Below are the code and all the weights of a small trained network. Each question names an input and a class and asks about switching units off, where a switched-off unit gives its printed mean instead of its output.

import numpy as np


def w(rows, s, z=0):
    codes = np.array(rows[::2]) - 128.0
    scale = np.full(codes.shape[1], s)
    scale[-1] = z or s
    return codes * scale


def f(y):
    return np.maximum(y, 0)


def log_softmax(a):
    a = a - a.max(-1, keepdims=True)
    return a - np.log(np.exp(a).sum(-1, keepdims=True))


def net(x, mask):
    res = np.array(x, float).reshape(1, 8) / 4 @ E
    y = f(res @ A[0][:, :-1].T + A[0][:, -1])
    res = res + np.where(mask, y, B[0][:, -1]) @ B[0][:, :-1]
    return log_softmax(res[-1] @ U[:, :-1].T + U[:, -1])


A, B = {}, {}
E = w([
[79,159,195,100,76,206,173,6,129,121,114,159],'x0',
[130,80,128,144,124,144,217,208,93,85,142,97],'x1',
[162,182,147,148,168,101,80,156,135,131,3,106],'x2',
[141,76,100,69,117,33,75,93,125,94,146,98],'x3',
[84,82,222,102,126,110,145,62,183,42,24,148],'x4',
[85,107,93,99,98,100,166,90,77,195,174,228],'x5',
[125,134,120,86,229,171,228,85,166,133,101,32],'x6',
[143,205,17,132,159,90,30,149,157,24,226,130],'x7',
],0.0066)
A[0] = w([
[149,62,163,16,120,139,194,134,58,131,81,211,195],'n0',
[131,70,100,114,160,98,207,108,158,12,173,19,254],'n1',
[103,158,91,39,199,175,95,132,195,95,31,49,254],'n2',
[128,73,174,60,118,175,178,12,203,185,110,75,254],'n3',
[73,114,124,121,164,200,109,87,113,245,141,190,117],'n4',
[179,156,72,217,153,166,123,181,51,142,193,145,38],'n5',
[2,212,92,117,42,107,135,56,3,125,86,145,211],'n6',
],0.006,0.0025)
B[0] = w([
[103,186,143,135,63,164,57,180,136,89,42,163,219],'n0',
[107,158,77,84,17,92,117,85,166,107,37,47,246],'n1',
[46,231,128,135,134,123,105,80,126,140,16,118,254],'n2',
[91,167,204,126,129,170,63,122,139,133,62,89,253],'n3',
[65,112,154,102,51,211,153,165,111,44,155,136,199],'n4',
[83,138,55,211,157,131,192,100,69,82,183,68,209],'n5',
[102,118,143,61,129,254,27,90,195,225,156,87,210],'n6',
],0.0074,0.0075)
U = w([
[245,177,209,95,251,136,187,166,81,181,131,184,2],'0',
[142,190,109,121,117,63,33,166,90,44,90,32,254],'1',
[119,133,30,215,152,152,199,191,2,166,225,104,2],'2',
[46,129,121,45,94,242,151,115,110,200,131,147,214],'3',
],0.005,0.0025)

Each question gives the input, the list of numbers given to net, and the class t.
The units are the neurons (one row each of A and B). Each row of codes is followed by its name. A weight is (code - 128) times the scale printed after its matrix; where a second scale follows, it is the last column's (A, B and U).
mask holds one flag per neuron, in row order. A switched-off neuron (its flag False) gives its mean, the last column of its row in B, instead of its output. The means were averaged over made-up inputs and are rounded, as every weight is.
A unit's drop is (log p(t) with every unit on - log p(t) with that unit switched off) / (log p(t) with every unit on - log p(t) with every unit switched off).
The circuit of an input: a set's keep is (log p(t) with only the set's units on - log p(t) with every unit switched off) / (log p(t) with every unit on - log p(t) with every unit switched off). Starting from all 7 units, units are removed one at a time, each time the one whose removal leaves the highest keep (on an exact tie, the one counted first), for as long as the keep stays at least 0.8.
circuit, biggest first: the units of the circuit, biggest drop first
unit that matters most: the unit with the biggest drop
top k neurons: the k neurons with the biggest drops, biggest first
drop of u: that unit's drop, to one decimal
input [3,7,3,-1,-8,-6,7,-8], class 1: circuit, biggest first -> n6, n1, n3
input [1,0,-2,-8,0,5,-3,5], class 2: circuit, biggest first -> n5, n3
input [4,4,-8,6,-7,-8,-3,-3], class 2: circuit, biggest first -> n2, n0, n6
input [-5,-7,6,-7,-2,2,-3,7], class 2: unit that matters most -> n5
input [6,2,-4,-3,1,-3,7,3], class 1: circuit, biggest first -> n1, n6
input [-8,7,-3,1,1,1,-6,-3], class 2: circuit, biggest first -> n3, n2, n5
input [1,-4,6,-5,8,3,-7,3], class 3: top 2 neurons -> n6, n1
input [-6,5,-1,1,3,2,7,-6], class 1: top 2 neurons -> n1, n6
input [-8,6,8,-1,-6,6,4,-7], class 2: drop of n1 -> 0.1
input [7,-8,2,-2,2,0,-8,5], class 3: drop of n6 -> 0.4
input [-8,-3,-6,6,-8,-4,-7,8], class 2: drop of n5 -> 0.3
